Below are the code and all the weights of a small trained network. Each question names an input and a target symbol and asks about switching units off, where a switched-off unit gives its printed mean instead of its output.

import numpy as np


def w(rows, s, z=0):
    codes = np.array(rows[::2]) - 128.0
    scale = np.full(codes.shape[1], s)
    scale[-1] = z or s
    return codes * scale


def f(y):
    return y / 2 * (1 + np.tanh(0.7978845608 * (y + 0.044715 * y**3)))


def softmax(a):
    e = np.exp(a - a.max(-1, keepdims=True))
    return e / e.sum(-1, keepdims=True)


def log_softmax(a):
    a = a - a.max(-1, keepdims=True)
    return a - np.log(np.exp(a).sum(-1, keepdims=True))


def net(x, mask):
    ids = ['ΘΛΩβζητ'.index(c) for c in x.split()]
    T = len(ids)
    res = E[ids] + P[:T]
    r = res
    for j in range(2):
        rows = slice(2 * j, 2 * j + 2)
        q, k, v = (r @ M[0][rows].T for M in (Q, K, V))
        z = softmax(np.where(np.tri(T) > 0, q @ k.T / 2**0.5, -1e9)) @ v
        o = O[0][rows]
        res = res + np.where(mask[j], z, o[:, -1]) @ o[:, :-1]
    y = f(res @ A[0][:, :-1].T + A[0][:, -1])
    res = res + np.where(mask[2:10], y, B[0][:, -1]) @ B[0][:, :-1]
    return log_softmax(res[-1] @ U[:, :-1].T + U[:, -1])


Q, K, V, O, A, B = {}, {}, {}, {}, {}, {}
E = w([
[160,185,166],'Θ',
[1,17,94],'Λ',
[77,101,161],'Ω',
[153,192,182],'β',
[112,150,156],'ζ',
[104,157,175],'η',
[133,151,154],'τ',
],0.019)
P = w([
[58,248,66],'0',
[145,137,151],'1',
[123,172,88],'2',
[136,111,158],'3',
[108,178,97],'4',
[118,87,155],'5',
[104,178,97],'6',
[159,110,155],'7',
[97,188,107],'8',
[151,96,163],'9',
[112,204,103],'10',
[158,93,174],'11',
[87,199,112],'12',
],0.015)
Q[0] = w([
[126,146,108],'H0',
[255,24,159],'H0',
[190,138,49],'H1',
[68,117,104],'H1',
],0.0095)
K[0] = w([
[159,221,33],'H0',
[226,2,195],'H0',
[204,167,118],'H1',
[133,104,36],'H1',
],0.0098)
V[0] = w([
[117,1,83],'H0',
[10,85,167],'H0',
[46,162,210],'H1',
[149,177,206],'H1',
],0.0098)
O[0] = w([
[235,66,168,87],'H0',
[108,130,254,247],'H0',
[130,101,159,218],'H1',
[74,110,177,73],'H1',
],0.0095,0.012)
A[0] = w([
[203,104,149,60],'N0',
[150,97,201,150],'N1',
[111,10,47,187],'N2',
[94,74,155,78],'N3',
[81,137,117,95],'N4',
[111,209,130,181],'N5',
[63,153,90,118],'N6',
[173,163,205,255],'N7',
],0.012,0.0033)
B[0] = w([
[143,135,189,153],'N0',
[177,2,14,245],'N1',
[128,124,201,151],'N2',
[190,109,113,190],'N3',
[192,218,141,172],'N4',
[150,33,83,199],'N5',
[203,216,129,199],'N6',
[89,43,136,249],'N7',
],0.0068,0.015)
U = w([
[72,109,182,253],'Θ',
[57,43,23,125],'Λ',
[169,110,45,71],'Ω',
[157,97,2,87],'β',
[172,136,150,57],'ζ',
[143,117,102,54],'η',
[160,117,70,134],'τ',
],0.0099,0.0046)

Each question gives the input, a string of symbols that net reads in full, and the target symbol t.
The units are the heads (2 rows each of Q, K, V and O) and the neurons (one row each of A and B). Each row of codes is followed by its name. A weight is (code - 128) times the scale printed after its matrix; where a second scale follows, it is the last column's (O, A, B and U).
mask holds one flag per unit, heads first, then neurons. A switched-off unit (its flag False) gives its mean, the last column of its rows in O or B, instead of its output. The means were averaged over made-up inputs and are rounded, as every weight is.
A unit's drop is (log p(t) with every unit on - log p(t) with that unit switched off) / (log p(t) with every unit on - log p(t) with every unit switched off).
The circuit of an input: a set's keep is (log p(t) with only the set's units on - log p(t) with every unit switched off) / (log p(t) with every unit on - log p(t) with every unit switched off). Starting from all 10 units, units are removed one at a time, each time the one whose removal leaves the highest keep (on an exact tie, the one counted first), for as long as the keep stays at least 0.8.
circuit, biggest first: the units of the circuit, biggest drop first
k most important neurons: the k neurons with the biggest drops, biggest first
which heads matter: for each layer, one digit per head in row order, 1 if its drop is at least 0.15 and else 0, layers parted by /
drop when u is switched off: that unit's drop, to one decimal
input Λ η β τ Ω τ, target Λ: 2 most important neurons => [N6; N4]
input Λ Λ Λ Θ Ω Θ, target Λ: circuit, biggest first => [N7; N6; N4]
input Λ Ω Ω Ω Λ Θ Ω Λ η Ω τ τ, target Λ: 4 most important neurons => [N1; N7; N6; N4]
input Ω Ω τ, target Θ: 2 most important neurons => [N1; N3]
input Ω Ω ζ, target Θ: circuit, biggest first => [N1; H0]
input Ω η ζ Ω Λ Ω Λ β τ Ω Λ, target Θ: circuit, biggest first => [N1]
input Θ Ω Θ Ω τ Ω η, target β: circuit, biggest first => [H0; N6]
input Λ ζ Λ ζ ζ ζ, target Λ: which heads matter => 00
input Ω Λ Ω Ω, target Λ: circuit, biggest first => [N1; N7; H0]
input Ω β β Λ Θ β Ω Λ Ω Ω, target Λ: which heads matter => 00
input Θ β Ω τ ζ τ η Ω τ ζ Θ, target β: which heads matter => 10
input Ω β Λ τ Ω τ τ Ω Θ η Λ η, target Λ: which heads matter => 00
input ζ τ Λ Λ Ω Ω Ω Ω Ω β, target Λ: 2 most important neurons => [N1; N7]
input Θ Θ Θ Ω Ω Ω ζ, target β: circuit, biggest first => [H0; N6]
input Θ τ Λ, target β: which heads matter => 11
input Θ Θ Ω Θ Λ Λ Ω τ Θ τ η Ω Ω, target β: which heads matter => 10
input Ω τ Λ, target Θ: 3 most important neurons => [N1; N2; N5]
input Λ Ω Ω Θ Λ η Ω ζ Ω τ η, target Λ: 2 most important neurons => [N1; N7]
input Ω Ω τ ζ Ω ζ, target Λ: most important neuron => [N6]
input Θ Ω Ω Ω β, target β: most important neuron => [N5]
input Ω Ω Ω Θ Λ Λ β Ω Θ, target Θ: drop when N4 is switched off => 0.0
input Θ Λ Ω Ω Ω Ω τ, target β: drop when H0 is switched off => 2.3
